Below is a small trained network, with its code and all its weights. Each question gives an input and a target symbol and asks what happens when units are switched off, that is, made to give their printed mean instead of their output.

import numpy as np


def w(rows, s, z=0):
    codes = np.array(rows[::2]) - 128.0
    scale = np.full(codes.shape[1], s)
    scale[-1] = z or s
    return codes * scale


def f(y):
    return y / 2 * (1 + np.tanh(0.7978845608 * (y + 0.044715 * y**3)))


def softmax(a):
    e = np.exp(a - a.max(-1, keepdims=True))
    return e / e.sum(-1, keepdims=True)


def log_softmax(a):
    a = a - a.max(-1, keepdims=True)
    return a - np.log(np.exp(a).sum(-1, keepdims=True))


def net(x, mask):
    ids = ['ΞΩαγδεμπτφψ'.index(c) for c in x.split()]
    T = len(ids)
    res = E[ids] + P[:T]
    r = res
    for j in range(3):
        rows = slice(2 * j, 2 * j + 2)
        q, k, v = (r @ M[0][rows].T for M in (Q, K, V))
        z = softmax(np.where(np.tri(T) > 0, q @ k.T / 2**0.5, -1e9)) @ v
        o = O[0][rows]
        res = res + np.where(mask[j], z, o[:, -1]) @ o[:, :-1]
    y = f(res @ A[0][:, :-1].T + A[0][:, -1])
    res = res + np.where(mask[3:11], y, B[0][:, -1]) @ B[0][:, :-1]
    return log_softmax(res[-1] @ U[:, :-1].T + U[:, -1])


Q, K, V, O, A, B = {}, {}, {}, {}, {}, {}
E = w([
[241,91,171,97,92,138,150,99,71,199,228,74],'Ξ',
[124,93,167,205,243,105,144,168,151,135,205,144],'Ω',
[117,95,71,113,140,77,66,191,95,97,123,52],'α',
[95,222,134,42,128,117,70,224,212,181,188,97],'γ',
[182,158,97,182,192,176,243,200,209,103,164,156],'δ',
[131,42,74,196,76,181,147,36,83,226,206,126],'ε',
[185,88,204,87,48,118,184,20,158,214,111,176],'μ',
[167,109,177,251,160,110,140,198,142,87,100,215],'π',
[129,175,13,60,146,58,119,112,169,123,66,2],'τ',
[134,169,185,246,230,132,138,95,182,70,167,194],'φ',
[168,148,5,68,201,53,33,75,77,158,105,183],'ψ',
],0.0063)
P = w([
[204,2,125,138,87,83,64,134,243,103,181,65],'0',
[137,111,119,142,118,1,158,165,186,84,176,166],'1',
[138,102,139,124,131,24,162,157,156,115,165,184],'2',
[118,123,120,134,92,73,113,144,141,116,151,140],'3',
[118,129,114,136,98,96,107,144,128,137,131,127],'4',
[109,136,135,146,103,109,107,138,113,148,112,128],'5',
[97,138,143,145,123,133,114,130,101,155,97,122],'6',
[96,145,155,150,123,149,122,131,89,159,73,121],'7',
[91,161,162,154,131,161,136,127,79,166,58,113],'8',
[77,170,175,156,139,181,150,118,63,164,41,113],'9',
[78,187,172,160,143,190,156,118,52,163,36,97],'10',
[77,222,193,161,135,182,170,120,34,155,22,84],'11',
],0.0049)
Q[0] = w([
[127,84,171,227,251,104,216,213,224,10,73,202],'head 1',
[93,247,61,111,224,149,18,237,172,62,110,129],'head 1',
[153,144,105,211,253,46,203,176,150,90,106,206],'head 2',
[201,56,131,106,63,125,169,28,24,176,138,106],'head 2',
[107,144,224,152,150,154,223,254,196,70,186,144],'head 3',
[192,161,148,14,85,131,111,30,30,238,153,128],'head 3',
],0.017)
K[0] = w([
[235,61,148,174,103,108,84,131,250,69,163,126],'head 1',
[131,115,49,76,109,70,152,164,72,170,246,117],'head 1',
[175,51,77,117,122,82,66,112,215,112,164,166],'head 2',
[147,166,109,156,180,152,108,94,57,116,25,128],'head 2',
[122,67,127,118,130,122,67,170,246,151,168,116],'head 3',
[47,195,114,138,139,206,158,119,92,172,23,152],'head 3',
],0.021)
V[0] = w([
[162,63,85,141,95,109,148,246,29,139,88,112],'head 1',
[179,117,146,73,39,136,178,101,190,106,17,152],'head 1',
[95,112,30,60,161,86,102,81,95,109,89,166],'head 2',
[111,138,76,61,163,131,200,94,159,169,141,3],'head 2',
[118,105,10,173,112,179,198,78,163,82,128,164],'head 3',
[120,178,133,102,137,204,172,219,176,117,153,84],'head 3',
],0.02)
O[0] = w([
[203,125,122,235,138,43,80,222,125,192,213,178,164],'head 1',
[157,210,104,200,13,152,105,75,252,77,95,127,54],'head 1',
[119,24,70,217,141,95,240,118,75,82,177,123,111],'head 2',
[55,181,120,141,187,43,123,2,162,165,231,64,183],'head 2',
[112,115,200,69,50,114,50,30,203,147,156,208,51],'head 3',
[124,10,40,171,120,149,154,65,64,91,137,195,1],'head 3',
],0.0069,0.0059)
A[0] = w([
[158,138,142,105,126,163,106,158,111,152,89,155,110],'neuron 1',
[167,141,91,128,152,130,62,76,78,144,115,202,113],'neuron 2',
[152,7,139,231,145,211,185,117,53,113,124,92,159],'neuron 3',
[150,119,210,108,119,170,140,123,118,165,133,175,49],'neuron 4',
[138,54,76,121,143,76,89,132,146,48,96,89,76],'neuron 5',
[58,122,88,47,79,123,101,164,108,107,86,136,176],'neuron 6',
[144,57,119,173,189,159,180,137,32,110,150,157,169],'neuron 7',
[139,37,207,227,112,247,196,116,77,107,170,105,3],'neuron 8',
],0.014,0.0026)
B[0] = w([
[106,128,62,128,123,76,102,116,145,51,183,88,169],'neuron 1',
[218,120,102,79,182,109,140,148,192,139,135,143,137],'neuron 2',
[220,229,231,119,148,153,107,115,27,49,240,134,219],'neuron 3',
[64,54,154,157,98,189,97,134,100,117,122,204,165],'neuron 4',
[98,144,157,42,156,110,66,203,162,131,142,109,134],'neuron 5',
[211,105,167,203,181,109,105,113,108,177,108,46,156],'neuron 6',
[93,110,72,156,66,141,171,96,145,175,19,161,248],'neuron 7',
[44,25,87,100,176,112,161,191,252,135,99,86,183],'neuron 8',
],0.012,0.013)
U = w([
[170,197,157,61,224,76,69,224,106,170,165,70,249],'Ξ',
[8,80,3,75,145,103,124,134,137,169,8,114,225],'Ω',
[182,141,136,250,71,131,136,141,90,179,117,174,99],'α',
[168,184,160,112,119,160,139,77,42,43,148,174,92],'γ',
[200,92,131,105,166,148,132,99,172,120,128,179,94],'δ',
[53,122,227,122,107,160,102,136,116,157,171,192,65],'ε',
[132,153,154,120,47,184,121,119,189,106,86,87,103],'μ',
[135,128,88,160,76,160,102,178,131,59,164,149,115],'π',
[110,114,108,192,107,100,147,35,135,101,204,120,50],'τ',
[153,79,174,164,149,156,98,96,116,93,106,88,19],'φ',
[103,62,166,174,137,150,199,180,192,98,146,116,102],'ψ',
],0.004,0.0022)

Each question gives the input, a string of symbols that net reads in full, and the target symbol t.
The units are the heads (2 rows each of Q, K, V and O) and the neurons (one row each of A and B). Each row of codes is followed by its name. A weight is (code - 128) times the scale printed after its matrix; where a second scale follows, it is the last column's (O, A, B and U).
mask holds one flag per unit, heads first, then neurons. A switched-off unit (its flag False) gives its mean, the last column of its rows in O or B, instead of its output. The means were averaged over made-up inputs and are rounded, as every weight is.
A unit's drop is (log p(t) with every unit on - log p(t) with that unit switched off) / (log p(t) with every unit on - log p(t) with every unit switched off).
The circuit of an input: a set's keep is (log p(t) with only the set's units on - log p(t) with every unit switched off) / (log p(t) with every unit on - log p(t) with every unit switched off). Starting from all 11 units, units are removed one at a time, each time the one whose removal leaves the highest keep (on an exact tie, the one counted first), for as long as the keep stays at least 0.8.
circuit, biggest first: the units of the circuit, biggest drop first
most important unit: the unit with the biggest drop
top k neurons: the k neurons with the biggest drops, biggest first
which heads matter: for each layer, one digit per head in row order, 1 if its drop is at least 0.15 and else 0, layers parted by /
input ψ ψ φ δ, target ψ: most important unit -> head 2
input Ξ τ Ξ Ξ Ξ Ξ Ξ, target Ξ: which heads matter -> 011
input φ α ψ δ, target φ: top 3 neurons -> (neuron 6; neuron 4; neuron 7)
input ψ ψ Ξ Ω Ξ Ω, target ψ: which heads matter -> 010
input Ξ ε ε ψ ε γ φ τ Ω γ, target Ω: which heads matter -> 111
input ψ Ξ τ Ξ Ω φ π γ δ Ω Ξ, target δ: which heads matter -> 001
input τ α Ω τ τ ψ ψ δ π Ξ Ξ, target π: top 3 neurons -> (neuron 1; neuron 4; neuron 7)
input π Ξ φ π ψ φ Ξ δ, target π: circuit, biggest first -> (head 2; neuron 1)
input γ γ Ω, target γ: which heads matter -> 001
input Ξ ψ Ξ Ξ τ ψ φ γ Ξ, target φ: top 4 neurons -> (neuron 3; neuron 8; neuron 6; neuron 7)
input Ξ ε Ξ π γ Ω ψ Ξ γ ψ ψ, target α: circuit, biggest first -> (head 2; neuron 7; head 3; neuron 8)
input ψ ψ Ξ α ψ τ δ, target ψ: circuit, biggest first -> (neuron 8; head 2; neuron 3; neuron 7)
input γ δ Ω ψ μ τ ε, target τ: which heads matter -> 010
input φ δ Ξ γ Ξ ψ Ξ τ, target Ξ: top 2 neurons -> (neuron 7; neuron 4)
input τ ψ ψ ψ φ, target τ: which heads matter -> 010
input Ξ γ Ω, target Ξ: which heads matter -> 010
input Ξ Ξ ψ γ α τ μ, target τ: circuit, biggest first -> (head 2)
input δ α Ξ Ξ, target α: circuit, biggest first -> (head 1; head 3; neuron 7)
input Ξ Ξ Ξ ψ φ ψ Ω μ α Ω Ξ, target Ω: top 2 neurons -> (neuron 3; neuron 6)
input φ Ξ Ξ, target φ: top 2 neurons -> (neuron 6; neuron 4)
